Below are the code and all the weights of a small trained network. Each question names an input and a target symbol and asks about switching units off, where a switched-off unit gives its printed mean instead of its output.

import numpy as np


def w(rows, s, z=0):
    codes = np.array(rows[::2]) - 128.0
    scale = np.full(codes.shape[1], s)
    scale[-1] = z or s
    return codes * scale


def f(y):
    return np.maximum(y, 0)


def softmax(a):
    e = np.exp(a - a.max(-1, keepdims=True))
    return e / e.sum(-1, keepdims=True)


def log_softmax(a):
    a = a - a.max(-1, keepdims=True)
    return a - np.log(np.exp(a).sum(-1, keepdims=True))


def net(x, mask):
    ids = ['δεμστφω'.index(c) for c in x.split()]
    T = len(ids)
    res = E[ids] + P[:T]
    r = res
    for j in range(2):
        rows = slice(2 * j, 2 * j + 2)
        q, k, v = (r @ M[0][rows].T for M in (Q, K, V))
        z = softmax(np.where(np.tri(T) > 0, q @ k.T / 2**0.5, -1e9)) @ v
        o = O[0][rows]
        res = res + np.where(mask[j], z, o[:, -1]) @ o[:, :-1]
    y = f(res @ A[0][:, :-1].T + A[0][:, -1])
    res = res + np.where(mask[2:6], y, B[0][:, -1]) @ B[0][:, :-1]
    return log_softmax(res[-1] @ U[:, :-1].T + U[:, -1])


Q, K, V, O, A, B = {}, {}, {}, {}, {}, {}
E = w([
[106,108,125,5,170,93,36,247],'δ',
[100,88,125,176,93,200,126,233],'ε',
[82,230,111,176,170,88,167,149],'μ',
[253,172,171,126,142,205,99,120],'σ',
[197,116,130,141,103,107,199,183],'τ',
[117,115,237,158,94,106,136,180],'φ',
[105,157,124,104,40,242,188,90],'ω',
],0.013)
P = w([
[21,186,71,162,121,174,162,196],'0',
[167,203,97,231,88,29,78,116],'1',
[32,162,136,120,157,202,189,185],'2',
[200,178,106,197,84,50,97,98],'3',
[39,144,145,100,169,199,196,167],'4',
[200,185,102,166,90,47,74,89],'5',
[63,114,149,94,184,215,178,170],'6',
[236,195,110,155,110,49,85,104],'7',
[68,108,174,60,161,230,170,145],'8',
[236,149,113,129,71,64,47,78],'9',
[55,128,157,13,154,210,158,147],'10',
[254,133,109,123,99,77,47,75],'11',
[48,134,162,26,149,210,145,164],'12',
],0.0062)
Q[0] = w([
[201,128,49,172,105,61,2,59],'h1',
[47,97,150,51,157,135,213,183],'h1',
[70,127,157,95,202,169,120,160],'h2',
[90,63,140,138,131,133,127,197],'h2',
],0.0099)
K[0] = w([
[36,135,98,226,78,81,174,147],'h1',
[163,95,139,3,202,133,32,90],'h1',
[71,149,137,52,249,37,61,202],'h2',
[55,75,112,143,138,72,106,237],'h2',
],0.007)
V[0] = w([
[55,27,154,151,41,66,230,87],'h1',
[47,83,115,38,166,3,47,218],'h1',
[34,62,75,81,204,9,114,173],'h2',
[114,212,11,85,109,202,163,36],'h2',
],0.0049)
O[0] = w([
[52,60,117,163,1,81,147,142,5],'h1',
[75,114,167,161,138,99,21,11,187],'h1',
[188,107,107,46,78,185,108,161,144],'h2',
[85,178,124,111,117,144,161,83,7],'h2',
],0.0075,0.0033)
A[0] = w([
[101,116,106,136,162,128,127,86,8],'n1',
[169,116,84,110,95,100,210,153,249],'n2',
[46,76,91,92,113,196,134,143,46],'n3',
[150,104,156,121,103,2,107,150,40],'n4',
],0.0095,0.0016)
B[0] = w([
[200,82,169,111,133,105,75,177,134],'n1',
[171,59,72,96,50,132,54,41,234],'n2',
[117,48,137,134,226,19,160,65,252],'n3',
[125,113,149,1,112,124,213,129,222],'n4',
],0.0086,0.0033)
U = w([
[168,129,189,191,190,100,39,26,187],'δ',
[136,119,62,206,20,181,18,200,143],'ε',
[158,96,82,124,107,93,150,46,13],'μ',
[65,126,61,193,219,11,168,142,178],'σ',
[153,168,94,45,167,254,177,196,84],'τ',
[28,204,77,115,78,204,127,99,232],'φ',
[91,131,252,133,80,100,188,155,6],'ω',
],0.0062,0.002)

Each question gives the input, a string of symbols that net reads in full, and the target symbol t.
The units are the heads (2 rows each of Q, K, V and O) and the neurons (one row each of A and B). Each row of codes is followed by its name. A weight is (code - 128) times the scale printed after its matrix; where a second scale follows, it is the last column's (O, A, B and U).
mask holds one flag per unit, heads first, then neurons. A switched-off unit (its flag False) gives its mean, the last column of its rows in O or B, instead of its output. The means were averaged over made-up inputs and are rounded, as every weight is.
A unit's drop is (log p(t) with every unit on - log p(t) with that unit switched off) / (log p(t) with every unit on - log p(t) with every unit switched off).
The circuit of an input: a set's keep is (log p(t) with only the set's units on - log p(t) with every unit switched off) / (log p(t) with every unit on - log p(t) with every unit switched off). Starting from all 6 units, units are removed one at a time, each time the one whose removal leaves the highest keep (on an exact tie, the one counted first), for as long as the keep stays at least 0.8.
units of the circuit, in order: the units of the circuit, biggest drop first
top k neurons: the k neurons with the biggest drops, biggest first
heads that matter: for each layer, one digit per head in row order, 1 if its drop is at least 0.15 and else 0, layers parted by /
drop when u is switched off: that unit's drop, to one decimal
input ε τ σ ε δ ε φ φ, target ω: units of the circuit, in order	n4, h1
input τ ε μ ε δ ε σ ε φ ε τ φ φ, target τ: units of the circuit, in order	h2, h1
input ω σ φ ε τ δ, target τ: units of the circuit, in order	n4, h2
input ε φ ε ε φ ε ε ε σ μ μ, target τ: heads that matter	10
input τ δ ε, target δ: heads that matter	10
input ε ε ε, target σ: heads that matter	00
input μ ε φ ε ε φ ε, target σ: units of the circuit, in order	n3, h1
input ε ε ω ε φ φ τ δ, target τ: units of the circuit, in order	n4, n3
input ε ε ω, target μ: units of the circuit, in order	h1, n3, n2
input δ φ σ ε ε ε σ ε ε σ φ, target τ: units of the circuit, in order	h1
input σ δ ε σ ε τ μ, target τ: units of the circuit, in order	h1, h2
input σ φ τ σ φ δ μ τ ε σ τ φ, target ω: top 2 neurons	n4, n2
input ε ω ε φ τ, target ε: drop when n2 is switched off	0.5
input ε ε δ ε φ ε μ φ ω, target δ: drop when n3 is switched off	0.1
input δ ε ε ε φ, target δ: drop when h1 is switched off	1.4
input μ σ ε ε δ, target δ: top neuron	n3
input ω ω φ ε τ, target ε: top 2 neurons	n2, n3
